Below are the code and all the weights of a small trained network. Each question names an input and a class and asks about switching units off, where a switched-off unit gives its printed mean instead of its output.

import numpy as np


def w(rows, s, z=0):
    codes = np.array(rows[::2]) - 128.0
    scale = np.full(codes.shape[1], s)
    scale[-1] = z or s
    return codes * scale


def f(y):
    return y / 2 * (1 + np.tanh(0.7978845608 * (y + 0.044715 * y**3)))


def log_softmax(a):
    a = a - a.max(-1, keepdims=True)
    return a - np.log(np.exp(a).sum(-1, keepdims=True))


def net(x, mask):
    res = np.array(x, float).reshape(1, 7) / 4 @ E
    y = f(res @ A[0][:, :-1].T + A[0][:, -1])
    res = res + np.where(mask, y, B[0][:, -1]) @ B[0][:, :-1]
    return log_softmax(res[-1] @ U[:, :-1].T + U[:, -1])


A, B = {}, {}
E = w([
[204,133,96,154,105,52,125,157,174,135,92],'x0',
[182,173,253,98,195,88,163,152,93,135,128],'x1',
[136,124,127,127,127,135,133,135,120,135,125],'x2',
[80,149,75,123,105,130,138,119,65,55,2],'x3',
[136,234,121,83,71,139,81,168,104,127,154],'x4',
[114,122,186,98,58,120,186,98,157,129,102],'x5',
[127,128,129,128,130,126,127,128,130,125,129],'x6',
],0.0096)
A[0] = w([
[150,246,137,104,86,122,113,141,72,131,143,37],'n0',
[213,151,110,134,117,31,143,162,165,130,70,61],'n1',
[144,145,91,153,238,128,81,173,77,132,129,75],'n2',
[130,33,146,151,214,99,192,91,105,133,77,41],'n3',
[105,150,107,132,139,120,144,126,66,101,17,55],'n4',
[108,124,210,112,42,120,190,120,148,133,104,56],'n5',
[151,173,213,105,201,90,158,139,85,129,94,2],'n6',
[64,147,177,89,168,201,158,120,72,128,137,60],'n7',
],0.013,0.006)
B[0] = w([
[99,146,151,131,175,102,58,198,202,115,70,224],'n0',
[66,97,153,143,182,209,103,114,19,134,156,243],'n1',
[193,147,108,57,133,90,206,64,100,112,50,226],'n2',
[99,199,143,114,139,117,36,209,174,115,87,255],'n3',
[169,108,162,135,122,117,156,125,165,168,220,241],'n4',
[227,150,49,66,191,87,172,96,86,123,63,208],'n5',
[94,87,71,170,6,143,158,90,189,128,174,236],'n6',
[104,93,152,169,173,165,105,136,38,135,143,227],'n7',
],0.013,0.01)
U = w([
[94,161,142,123,145,111,61,215,181,115,91,76],'0',
[78,88,160,158,161,178,106,126,42,116,131,92],'1',
[164,137,105,86,142,100,154,101,108,111,82,103],'2',
[81,77,49,171,32,148,129,136,165,119,124,130],'3',
[123,122,181,135,141,111,124,147,134,122,144,246],'4',
[193,113,223,118,174,79,139,168,178,189,255,125],'5',
],0.0091,0.013)

Each question gives the input, the list of numbers given to net, and the class t.
The units are the neurons (one row each of A and B). Each row of codes is followed by its name. A weight is (code - 128) times the scale printed after its matrix; where a second scale follows, it is the last column's (A, B and U).
mask holds one flag per neuron, in row order. A switched-off neuron (its flag False) gives its mean, the last column of its row in B, instead of its output. The means were averaged over made-up inputs and are rounded, as every weight is.
A unit's drop is (log p(t) with every unit on - log p(t) with that unit switched off) / (log p(t) with every unit on - log p(t) with every unit switched off).
The circuit of an input: a set's keep is (log p(t) with only the set's units on - log p(t) with every unit switched off) / (log p(t) with every unit on - log p(t) with every unit switched off). Starting from all 8 units, units are removed one at a time, each time the one whose removal leaves the highest keep (on an exact tie, the one counted first), for as long as the keep stays at least 0.8.
circuit, biggest first: the units of the circuit, biggest drop first
most important unit: the unit with the biggest drop
top k neurons: the k neurons with the biggest drops, biggest first
drop of u: that unit's drop, to one decimal
input [2,5,1,-1,6,-7,-2], class 2: most important unit -> n2
input [6,-1,5,7,3,4,-4], class 5: top 2 neurons -> [n4 n7]
input [5,-4,-4,0,2,5,-3], class 1: top 3 neurons -> [n1 n2 n6]
input [-5,-8,-2,6,5,8,8], class 2: top 3 neurons -> [n5 n6 n1]
input [7,5,3,-4,8,-5,-1], class 0: top 2 neurons -> [n0 n7]
input [-7,6,4,-6,-7,4,-1], class 0: top 2 neurons -> [n3 n1]
input [6,4,-3,8,0,-3,3], class 5: top 2 neurons -> [n4 n7]
input [-6,8,8,-5,-3,-1,-8], class 3: top 2 neurons -> [n6 n1]
input [-8,2,8,-7,-7,-7,4], class 1: top 2 neurons -> [n7 n0]
input [-5,-5,-6,-6,7,-1,-5], class 0: top 2 neurons -> [n4 n6]
input [-7,0,8,-4,8,0,-5], class 0: top 3 neurons -> [n0 n1 n4]
input [7,-5,-8,3,4,8,-1], class 2: top 2 neurons -> [n5 n7]
input [6,-2,3,-6,-1,-3,-5], class 1: circuit, biggest first -> [n1 n4]
input [1,4,0,7,6,-5,8], class 5: most important unit -> n4
input [8,-2,0,3,6,8,-1], class 1: drop of n7 -> -0.1
input [6,-1,-4,7,-7,-1,-2], class 0: drop of n6 -> 0.1
input [6,-6,0,-2,-3,-8,0], class 2: drop of n6 -> 0.2
